Below are the code and all the weights of a small trained network. Each question names an input and a target symbol and asks about switching units off, where a switched-off unit gives its printed mean instead of its output.

import numpy as np


def w(rows, s, z=0):
    codes = np.array(rows[::2]) - 128.0
    scale = np.full(codes.shape[1], s)
    scale[-1] = z or s
    return codes * scale


def norm(h):
    return h / np.sqrt((h * h).mean(-1, keepdims=True) + 1e-5)


def f(y):
    return np.maximum(y, 0)


def softmax(a):
    e = np.exp(a - a.max(-1, keepdims=True))
    return e / e.sum(-1, keepdims=True)


def log_softmax(a):
    a = a - a.max(-1, keepdims=True)
    return a - np.log(np.exp(a).sum(-1, keepdims=True))


def net(x, mask):
    ids = ['αγεηθλμξπστφψ'.index(c) for c in x.split()]
    T = len(ids)
    res = E[ids] + P[:T]
    u = 0
    for l in range(3):
        q, k, v = (norm(res) @ M[l].T for M in (Q, K, V))
        z = softmax(np.where(np.tri(T) > 0, q @ k.T / 3**0.5, -1e9)) @ v
        res = res + np.where(mask[u], z, O[l][:, -1]) @ O[l][:, :-1]
        u += 1
        y = f(norm(res) @ A[l][:, :-1].T + A[l][:, -1])
        res = res + np.where(mask[u : u + 8], y, B[l][:, -1]) @ B[l][:, :-1]
        u += 8
    return log_softmax(norm(res)[-1] @ U[:, :-1].T + U[:, -1])


Q, K, V, O, A, B = {}, {}, {}, {}, {}, {}
E = w([
[87,31,84,186],'α',
[145,197,123,102],'γ',
[103,128,39,105],'ε',
[70,52,119,166],'η',
[97,164,95,150],'θ',
[89,125,128,39],'λ',
[144,151,164,200],'μ',
[187,11,160,156],'ξ',
[74,123,16,172],'π',
[84,71,119,200],'σ',
[134,130,166,202],'τ',
[75,101,131,189],'φ',
[74,136,182,149],'ψ',
],0.012)
P = w([
[19,197,189,143],'0',
[98,243,135,147],'1',
[134,250,122,128],'2',
[153,253,117,113],'3',
[167,254,106,105],'4',
[176,255,96,100],'5',
[186,253,93,94],'6',
],0.0045)
Q[0] = w([
[167,143,107,174],'0.h0',
[203,74,1,156],'0.h0',
[184,103,72,155],'0.h0',
],0.0058)
K[0] = w([
[204,102,149,182],'0.h0',
[171,87,81,126],'0.h0',
[136,21,254,61],'0.h0',
],0.0068)
V[0] = w([
[145,183,76,167],'0.h0',
[3,181,174,102],'0.h0',
[82,169,164,124],'0.h0',
],0.0054)
O[0] = w([
[70,43,231,182,183],'0.h0',
[80,92,173,207,253],'0.h0',
[206,84,204,2,184],'0.h0',
],0.0061,0.0023)
A[0] = w([
[175,118,170,74,252],'0.n0',
[100,134,76,145,208],'0.n1',
[161,35,193,166,181],'0.n2',
[110,144,116,72,2],'0.n3',
[44,109,141,121,27],'0.n4',
[194,172,109,166,155],'0.n5',
[174,141,37,2,126],'0.n6',
[214,127,100,86,43],'0.n7',
],0.0094,0.0024)
B[0] = w([
[154,176,2,136,180],'0.n0',
[102,209,206,60,219],'0.n1',
[100,188,106,198,254],'0.n2',
[199,39,150,132,143],'0.n3',
[10,137,20,108,198],'0.n4',
[56,137,108,84,191],'0.n5',
[93,245,7,28,185],'0.n6',
[38,76,84,39,155],'0.n7',
],0.004,0.0049)
Q[1] = w([
[44,143,48,223],'1.h0',
[170,215,2,159],'1.h0',
[127,67,253,93],'1.h0',
],0.0071)
K[1] = w([
[151,40,116,143],'1.h0',
[253,111,1,151],'1.h0',
[83,187,185,147],'1.h0',
],0.0084)
V[1] = w([
[164,146,205,36],'1.h0',
[162,137,43,174],'1.h0',
[92,126,254,129],'1.h0',
],0.0051)
O[1] = w([
[59,143,69,189,3],'1.h0',
[219,139,205,254,184],'1.h0',
[124,155,6,105,76],'1.h0',
],0.0061,0.005)
A[1] = w([
[95,61,102,106,127],'1.n0',
[187,155,81,176,104],'1.n1',
[119,200,82,48,193],'1.n2',
[121,40,2,105,252],'1.n3',
[99,102,110,173,138],'1.n4',
[56,99,95,101,200],'1.n5',
[207,156,85,122,88],'1.n6',
[51,156,151,130,160],'1.n7',
],0.0082,0.0027)
B[1] = w([
[121,190,127,143,152],'1.n0',
[148,171,2,60,155],'1.n1',
[139,90,200,180,234],'1.n2',
[88,187,119,243,175],'1.n3',
[172,154,96,35,182],'1.n4',
[240,158,204,140,217],'1.n5',
[84,175,122,195,153],'1.n6',
[180,168,105,89,254],'1.n7',
],0.0058,0.0051)
Q[2] = w([
[162,127,152,102],'2.h0',
[6,36,66,77],'2.h0',
[224,122,209,160],'2.h0',
],0.015)
K[2] = w([
[166,151,91,106],'2.h0',
[8,178,172,131],'2.h0',
[209,122,78,85],'2.h0',
],0.013)
V[2] = w([
[132,228,2,96],'2.h0',
[18,227,54,14],'2.h0',
[213,221,110,208],'2.h0',
],0.0043)
O[2] = w([
[116,112,254,87,154],'2.h0',
[171,140,220,120,83],'2.h0',
[127,86,159,81,254],'2.h0',
],0.0067,0.0069)
A[2] = w([
[91,148,156,198,121],'2.n0',
[254,57,140,162,3],'2.n1',
[207,172,111,54,148],'2.n2',
[180,73,145,74,164],'2.n3',
[80,215,146,133,99],'2.n4',
[90,9,137,158,218],'2.n5',
[212,214,132,146,129],'2.n6',
[87,224,137,94,183],'2.n7',
],0.007,0.0028)
B[2] = w([
[45,155,146,119,172],'2.n0',
[1,219,160,85,158],'2.n1',
[186,42,138,168,197],'2.n2',
[192,203,170,94,159],'2.n3',
[39,71,172,72,215],'2.n4',
[224,72,161,78,153],'2.n5',
[165,180,138,103,237],'2.n6',
[129,48,193,106,254],'2.n7',
],0.0049,0.0057)
U = w([
[90,189,71,129,170],'α',
[132,206,136,186,1],'γ',
[209,160,156,92,157],'ε',
[160,2,134,170,49],'η',
[105,71,146,235,81],'θ',
[78,130,214,107,221],'λ',
[120,152,81,45,38],'μ',
[183,42,120,64,53],'ξ',
[36,89,105,76,46],'π',
[235,118,89,190,119],'σ',
[106,50,75,121,220],'τ',
[118,178,130,198,86],'φ',
[21,89,121,172,61],'ψ',
],0.02,0.0039)

Each question gives the input, a string of symbols that net reads in full, and the target symbol t.
The units are the heads (3 rows each of Q, K, V and O) and the neurons (one row each of A and B). Each row of codes is followed by its name. A weight is (code - 128) times the scale printed after its matrix; where a second scale follows, it is the last column's (O, A, B and U).
mask holds one flag per unit, layer by layer, with each layer's heads first. A switched-off unit (its flag False) gives its mean, the last column of its rows in O or B, instead of its output. The means were averaged over made-up inputs and are rounded, as every weight is.
A unit's drop is (log p(t) with every unit on - log p(t) with that unit switched off) / (log p(t) with every unit on - log p(t) with every unit switched off).
The circuit of an input: a set's keep is (log p(t) with only the set's units on - log p(t) with every unit switched off) / (log p(t) with every unit on - log p(t) with every unit switched off). Starting from the 12 units with the biggest drops (on a tie, the unit counted first), units are removed one at a time, each time the one whose removal leaves the highest keep (on an exact tie, the one counted first), for as long as the keep stays at least 0.8.
units of the circuit, in order: the units of the circuit, biggest drop first
most important unit: the unit with the biggest drop
top k neurons: the k neurons with the biggest drops, biggest first
k most important neurons of layer l: the k neurons of layer l with the biggest drops, biggest first
drop of u: that unit's drop, to one decimal
input θ ε τ τ α, target λ: 2 most important neurons of layer 1 : (1.n3 1.n2)
input θ φ α, target λ: most important unit : 1.h0
input σ φ ξ ξ, target ε: 3 most important neurons of layer 0 : (0.n2 0.n6 0.n4)
input λ π θ ξ η σ, target θ: units of the circuit, in order : (1.h0 2.h0 0.n0)
input α φ σ σ φ, target ε: 3 most important neurons of layer 1 : (1.n7 1.n2 1.n4)
input σ ξ σ ε μ α σ, target θ: top 3 neurons : (1.n7 1.n5 0.n7)
input ε η μ θ ξ, target σ: units of the circuit, in order : (2.h0 2.n7)
input ξ π λ, target ξ: top 2 neurons : (0.n2 0.n1)
input ψ ψ π α σ φ φ, target ε: 3 most important neurons of layer 1 : (1.n7 1.n4 1.n3)
input σ τ σ, target ε: top 3 neurons : (1.n4 1.n5 1.n7)
input φ γ σ θ ξ θ, target λ: top 3 neurons : (0.n0 1.n5 0.n1)
input ξ λ φ ξ, target ε: top 2 neurons : (0.n0 1.n1)
input π α τ π, target ε: 2 most important neurons of layer 1 : (1.n5 1.n7)
input σ ε ε θ ε θ μ, target λ: most important unit : 1.n5
input α ξ ψ ψ, target π: 3 most important neurons of layer 0 : (0.n2 0.n7 0.n0)
input α θ α σ π ξ μ, target γ: 2 most important neurons of layer 0 : (0.n7 0.n1)
input η ξ λ, target ξ: 2 most important neurons of layer 0 : (0.n2 0.n3)
input π μ α φ π, target ε: drop of 1.n5 : 0.3
input τ φ σ ψ μ σ, target ε: drop of 0.n5 : 0.1
input ε ε γ, target λ: drop of 1.n5 : 0.3
input φ α ψ ε, target λ: drop of 0.n6 : 0.3
input η η ξ η ψ, target π: most important unit : 1.h0
